Here is a tiny trained network, its code and every weight. The questions are about switching its units off for an input and a class, where a switched-off unit gives its printed mean instead of its output.

import numpy as np


def w(rows, s, z=0):
    codes = np.array(rows[::2]) - 128.0
    scale = np.full(codes.shape[1], s)
    scale[-1] = z or s
    return codes * scale


def f(y):
    return y / 2 * (1 + np.tanh(0.7978845608 * (y + 0.044715 * y**3)))


def log_softmax(a):
    a = a - a.max(-1, keepdims=True)
    return a - np.log(np.exp(a).sum(-1, keepdims=True))


def net(x, mask):
    res = np.array(x, float).reshape(1, 3) / 4 @ E
    y = f(res @ A[0][:, :-1].T + A[0][:, -1])
    res = res + np.where(mask, y, B[0][:, -1]) @ B[0][:, :-1]
    return log_softmax(res[-1] @ U[:, :-1].T + U[:, -1])


A, B = {}, {}
E = w([
[57,144,43,90,141,165,195,133],'x0',
[126,58,153,115,30,231,133,145],'x1',
[124,245,176,74,77,154,103,88],'x2',
],0.012)
A[0] = w([
[180,116,186,161,143,107,36,94,37],'neuron 1',
[38,149,74,80,143,150,180,173,1],'neuron 2',
[88,161,79,71,162,178,160,132,72],'neuron 3',
[194,85,225,164,126,112,101,157,200],'neuron 4',
[125,186,111,148,215,73,134,102,16],'neuron 5',
[143,198,103,139,219,37,104,102,73],'neuron 6',
[113,238,202,65,55,163,98,72,106],'neuron 7',
[129,8,117,182,171,115,144,166,65],'neuron 8',
[156,67,129,137,28,217,152,120,96],'neuron 9',
[102,97,141,110,71,186,92,162,45],'neuron 10',
[203,119,202,158,94,82,82,147,4],'neuron 11',
[138,49,101,194,159,126,131,196,40],'neuron 12',
[109,175,169,120,108,145,148,93,50],'neuron 13',
[115,97,185,111,96,176,125,200,48],'neuron 14',
[119,206,162,76,97,148,100,87,59],'neuron 15',
[119,100,144,71,186,160,107,98,63],'neuron 16',
[63,130,56,111,113,140,190,120,144],'neuron 17',
],0.012)
B[0] = w([
[148,127,117,143,101,161,133,133,172],'neuron 1',
[181,138,133,153,106,152,139,130,176],'neuron 2',
[132,120,123,153,103,147,131,128,181],'neuron 3',
[105,131,111,134,105,136,124,116,226],'neuron 4',
[156,116,155,110,142,143,156,122,183],'neuron 5',
[129,115,144,96,133,137,145,109,224],'neuron 6',
[118,143,105,134,149,103,128,137,252],'neuron 7',
[135,157,121,137,151,99,121,159,202],'neuron 8',
[125,117,151,92,141,128,141,114,221],'neuron 9',
[176,110,155,110,135,135,141,120,165],'neuron 10',
[164,129,120,154,110,163,133,123,167],'neuron 11',
[151,139,122,140,150,116,130,152,180],'neuron 12',
[168,143,136,139,132,125,128,148,147],'neuron 13',
[156,129,148,121,136,140,154,119,157],'neuron 14',
[156,138,128,143,156,111,110,170,187],'neuron 15',
[253,135,143,150,130,161,158,151,118],'neuron 16',
[114,128,111,141,106,143,112,121,218],'neuron 17',
],0.036,0.016)
U = w([
[136,152,128,151,178,89,134,176,115],'0',
[137,122,187,75,146,140,162,104,97],'1',
[136,137,123,175,68,160,137,122,91],'2',
[5,118,100,86,128,68,98,86,250],'3',
[105,119,167,144,135,109,107,125,100],'4',
],0.024,0.023)

Each question gives the input, the list of numbers given to net, and the class t.
The units are the neurons (one row each of A and B). Each row of codes is followed by its name. A weight is (code - 128) times the scale printed after its matrix; where a second scale follows, it is the last column's (A, B and U).
mask holds one flag per neuron, in row order. A switched-off neuron (its flag False) gives its mean, the last column of its row in B, instead of its output. The means were averaged over made-up inputs and are rounded, as every weight is.
A unit's drop is (log p(t) with every unit on - log p(t) with that unit switched off) / (log p(t) with every unit on - log p(t) with every unit switched off).
The circuit of an input: a set's keep is (log p(t) with only the set's units on - log p(t) with every unit switched off) / (log p(t) with every unit on - log p(t) with every unit switched off). Starting from the 12 units with the biggest drops (on a tie, the unit counted first), units are removed one at a time, each time the one whose removal leaves the highest keep (on an exact tie, the one counted first), for as long as the keep stays at least 0.8.
circuit, biggest first: the units of the circuit, biggest drop first
most important unit: the unit with the biggest drop
k most important neurons: the k neurons with the biggest drops, biggest first
drop when u is switched off: that unit's drop, to one decimal
input [2,-5,3], class 1: most important unit	neuron 5
input [-7,-5,6], class 2: 3 most important neurons	(neuron 1; neuron 11; neuron 4)
input [4,1,1], class 2: 2 most important neurons	(neuron 7; neuron 9)
input [-5,6,5], class 1: 3 most important neurons	(neuron 9; neuron 10; neuron 8)
input [7,-3,6], class 2: 3 most important neurons	(neuron 3; neuron 2; neuron 17)
input [8,-7,1], class 2: 2 most important neurons	(neuron 3; neuron 17)
input [7,-3,-6], class 2: 3 most important neurons	(neuron 17; neuron 2; neuron 7)
input [3,5,5], class 0: 3 most important neurons	(neuron 7; neuron 15; neuron 6)
input [-2,-4,0], class 1: 2 most important neurons	(neuron 7; neuron 17)
input [-6,4,7], class 0: 2 most important neurons	(neuron 7; neuron 15)
input [2,-2,-3], class 3: 2 most important neurons	(neuron 15; neuron 2)
input [4,6,-7], class 0: 2 most important neurons	(neuron 8; neuron 12)
input [0,7,8], class 0: drop when neuron 7 is switched off	1.5
input [-6,-8,3], class 1: circuit, biggest first	(neuron 6)
input [2,4,4], class 0: drop when neuron 6 is switched off	0.9
input [-3,-2,0], class 3: drop when neuron 2 is switched off	0.2
